Below is a small trained network, with its code and all its weights. Each question gives an input and a target symbol and asks what happens when units are switched off, that is, made to give their printed mean instead of their output.

import numpy as np


def w(rows, s, z=0):
    codes = np.array(rows[::2]) - 128.0
    scale = np.full(codes.shape[1], s)
    scale[-1] = z or s
    return codes * scale


def f(y):
    return y / 2 * (1 + np.tanh(0.7978845608 * (y + 0.044715 * y**3)))


def softmax(a):
    e = np.exp(a - a.max(-1, keepdims=True))
    return e / e.sum(-1, keepdims=True)


def log_softmax(a):
    a = a - a.max(-1, keepdims=True)
    return a - np.log(np.exp(a).sum(-1, keepdims=True))


def net(x, mask):
    ids = ['αδεζηθμπστφω'.index(c) for c in x.split()]
    T = len(ids)
    res = E[ids] + P[:T]
    u = 0
    for l in range(3):
        q, k, v = (res @ M[l].T for M in (Q, K, V))
        z = softmax(np.where(np.tri(T) > 0, q @ k.T / 4**0.5, -1e9)) @ v
        res = res + np.where(mask[u], z, O[l][:, -1]) @ O[l][:, :-1]
        u += 1
        y = f(res @ A[l][:, :-1].T + A[l][:, -1])
        res = res + np.where(mask[u : u + 8], y, B[l][:, -1]) @ B[l][:, :-1]
        u += 8
    return log_softmax(res[-1] @ U[:, :-1].T + U[:, -1])


Q, K, V, O, A, B = {}, {}, {}, {}, {}, {}
E = w([
[147,183,183],'α',
[119,92,155],'δ',
[162,7,131],'ε',
[238,136,203],'ζ',
[111,163,128],'η',
[110,86,128],'θ',
[101,57,117],'μ',
[136,183,158],'π',
[192,94,171],'σ',
[97,72,102],'τ',
[116,125,147],'φ',
[106,100,115],'ω',
],0.02)
P = w([
[127,102,106],'0',
[159,194,2],'1',
[100,106,180],'2',
[154,128,108],'3',
[197,202,17],'4',
[106,103,206],'5',
[163,135,116],'6',
[229,207,26],'7',
[111,98,223],'8',
[169,140,126],'9',
[255,209,26],'10',
[110,99,223],'11',
[156,156,107],'12',
],0.0078)
Q[0] = w([
[119,105,148],'L0H1',
[173,134,109],'L0H1',
[182,135,190],'L0H1',
[7,147,177],'L0H1',
],0.016)
K[0] = w([
[151,143,139],'L0H1',
[87,192,128],'L0H1',
[119,116,143],'L0H1',
[252,89,151],'L0H1',
],0.02)
V[0] = w([
[118,164,105],'L0H1',
[74,184,168],'L0H1',
[6,184,167],'L0H1',
[254,116,104],'L0H1',
],0.0089)
O[0] = w([
[146,131,2,98],'L0H1',
[94,198,152,60],'L0H1',
[196,27,133,3],'L0H1',
[145,70,235,237],'L0H1',
],0.0074,0.0029)
A[0] = w([
[103,246,92,137],'L0N1',
[77,175,28,21],'L0N2',
[104,99,87,253],'L0N3',
[124,166,114,87],'L0N4',
[196,196,43,108],'L0N5',
[109,165,136,84],'L0N6',
[93,191,130,29],'L0N7',
[140,67,98,133],'L0N8',
],0.014,0.0038)
B[0] = w([
[192,192,187,233],'L0N1',
[221,219,112,166],'L0N2',
[53,131,122,201],'L0N3',
[53,69,230,131],'L0N4',
[90,101,89,254],'L0N5',
[60,70,238,140],'L0N6',
[160,2,178,149],'L0N7',
[38,22,82,207],'L0N8',
],0.0064,0.005)
Q[1] = w([
[185,147,48],'L1H1',
[123,152,117],'L1H1',
[34,114,147],'L1H1',
[115,179,251],'L1H1',
],0.012)
K[1] = w([
[82,226,122],'L1H1',
[113,109,67],'L1H1',
[189,64,48],'L1H1',
[254,95,111],'L1H1',
],0.0073)
V[1] = w([
[82,187,114],'L1H1',
[171,254,124],'L1H1',
[67,176,94],'L1H1',
[111,165,119],'L1H1',
],0.0095)
O[1] = w([
[159,217,140,63],'L1H1',
[167,82,142,2],'L1H1',
[83,98,171,68],'L1H1',
[149,153,1,88],'L1H1',
],0.0073,0.0057)
A[1] = w([
[123,79,101,33],'L1N1',
[252,193,76,81],'L1N2',
[189,62,154,118],'L1N3',
[131,120,36,182],'L1N4',
[254,223,165,110],'L1N5',
[186,39,162,53],'L1N6',
[70,197,143,3],'L1N7',
[186,203,127,118],'L1N8',
],0.0093,0.0046)
B[1] = w([
[84,105,189,141],'L1N1',
[27,114,209,214],'L1N2',
[110,109,91,161],'L1N3',
[203,211,155,181],'L1N4',
[174,167,225,254],'L1N5',
[108,44,155,159],'L1N6',
[1,118,229,134],'L1N7',
[64,173,217,184],'L1N8',
],0.0074,0.0084)
Q[2] = w([
[40,210,117],'L2H1',
[48,115,167],'L2H1',
[95,109,50],'L2H1',
[2,151,170],'L2H1',
],0.0067)
K[2] = w([
[154,227,16],'L2H1',
[2,65,186],'L2H1',
[73,138,138],'L2H1',
[136,153,124],'L2H1',
],0.0095)
V[2] = w([
[168,112,169],'L2H1',
[38,150,241],'L2H1',
[105,73,158],'L2H1',
[2,135,71],'L2H1',
],0.0061)
O[2] = w([
[103,18,46,148],'L2H1',
[167,160,118,249],'L2H1',
[3,49,133,161],'L2H1',
[165,49,76,124],'L2H1',
],0.0053,0.012)
A[2] = w([
[158,163,212,104],'L2N1',
[159,99,231,71],'L2N2',
[97,81,178,3],'L2N3',
[1,138,54,144],'L2N4',
[77,230,141,246],'L2N5',
[38,91,89,208],'L2N6',
[89,25,220,170],'L2N7',
[119,56,118,197],'L2N8',
],0.0095,0.0047)
B[2] = w([
[89,38,92,234],'L2N1',
[122,208,5,228],'L2N2',
[117,106,152,163],'L2N3',
[145,92,140,172],'L2N4',
[187,59,121,218],'L2N5',
[106,139,57,184],'L2N6',
[132,176,193,252],'L2N7',
[152,178,126,166],'L2N8',
],0.011,0.017)
U = w([
[139,189,104,157],'α',
[143,152,162,169],'δ',
[82,100,203,137],'ε',
[79,246,124,106],'ζ',
[193,80,208,220],'η',
[103,156,119,113],'θ',
[68,154,112,27],'μ',
[143,158,140,123],'π',
[174,188,194,254],'σ',
[74,146,95,41],'τ',
[143,142,176,90],'φ',
[125,109,122,109],'ω',
],0.013,0.0053)

Each question gives the input, a string of symbols that net reads in full, and the target symbol t.
The units are the heads (4 rows each of Q, K, V and O) and the neurons (one row each of A and B). Each row of codes is followed by its name. A weight is (code - 128) times the scale printed after its matrix; where a second scale follows, it is the last column's (O, A, B and U).
mask holds one flag per unit, layer by layer, with each layer's heads first. A switched-off unit (its flag False) gives its mean, the last column of its rows in O or B, instead of its output. The means were averaged over made-up inputs and are rounded, as every weight is.
A unit's drop is (log p(t) with every unit on - log p(t) with that unit switched off) / (log p(t) with every unit on - log p(t) with every unit switched off).
The circuit of an input: a set's keep is (log p(t) with only the set's units on - log p(t) with every unit switched off) / (log p(t) with every unit on - log p(t) with every unit switched off). Starting from the 12 units with the biggest drops (on a tie, the unit counted first), units are removed one at a time, each time the one whose removal leaves the highest keep (on an exact tie, the one counted first), for as long as the keep stays at least 0.8.
circuit, biggest first: the units of the circuit, biggest drop first
most important unit: the unit with the biggest drop
top k neurons: the k neurons with the biggest drops, biggest first
top k neurons in layer l: the k neurons of layer l with the biggest drops, biggest first
input ε η η σ μ ζ η η δ, target ζ: circuit, biggest first : L0H1; L2N2
input ε ζ η ε τ, target α: top 2 neurons : L2N7; L2N1
input ε μ α, target ε: circuit, biggest first : L2N1; L0H1
input α η η μ η ζ η α τ, target ζ: most important unit : L2N5
input δ η τ η ζ τ, target ζ: circuit, biggest first : L2N5; L2N1
input σ σ ζ σ, target ζ: circuit, biggest first : L2N2; L2N5
input σ α ε τ ε π, target ε: circuit, biggest first : L0H1; L2N1
input α α θ α ζ η σ ζ μ, target ζ: circuit, biggest first : L0H1; L2N7; L2N2
input μ α η α ω θ ε η μ α ζ δ, target ζ: circuit, biggest first : L2N2; L0H1
input π ζ α, target ζ: top 3 neurons : L2N2; L2N5; L0N7
input η τ η, target η: top 2 neurons in layer 2 : L2N2; L2N6
input η τ μ η η σ ε τ ε, target ε: top 4 neurons : L2N2; L2N7; L0N8; L2N4
input ε φ μ α τ η σ, target σ: top 2 neurons : L2N1; L2N5
input α θ ε α ζ θ, target ζ: top 3 neurons : L0N3; L2N5; L2N1
input η α σ ζ τ, target α: circuit, biggest first : L2N1; L1N2
input η τ η α ζ α, target ζ: top neuron : L2N2
input η η ε α θ π, target ε: circuit, biggest first : L0H1; L1N7; L2N1
input π η η α ε φ α ε η η, target η: top 3 neurons : L2N2; L2N5; L2N6
input θ μ ε φ η ζ α η θ, target ζ: top 2 neurons in layer 0 : L0N3; L0N5
input ε η η δ ε φ, target ε: top neuron in layer 0 : L0N8
input α φ δ α θ η α α η ζ ζ η, target ζ: top 3 neurons : L2N2; L2N5; L0N7
input θ η η η η τ η η τ δ ζ η, target ζ: top 4 neurons in layer 2 : L2N2; L2N5; L2N7; L2N4
input η μ η φ μ η π ε ε ω η σ, target σ: top 2 neurons : L2N1; L2N7
input ε σ δ ε θ η ε φ σ α ζ ε, target ε: top 4 neurons in layer 2 : L2N2; L2N7; L2N3; L2N4
input θ η τ ε ζ η μ ζ δ α π φ, target ζ: top 2 neurons in layer 0 : L0N3; L0N6
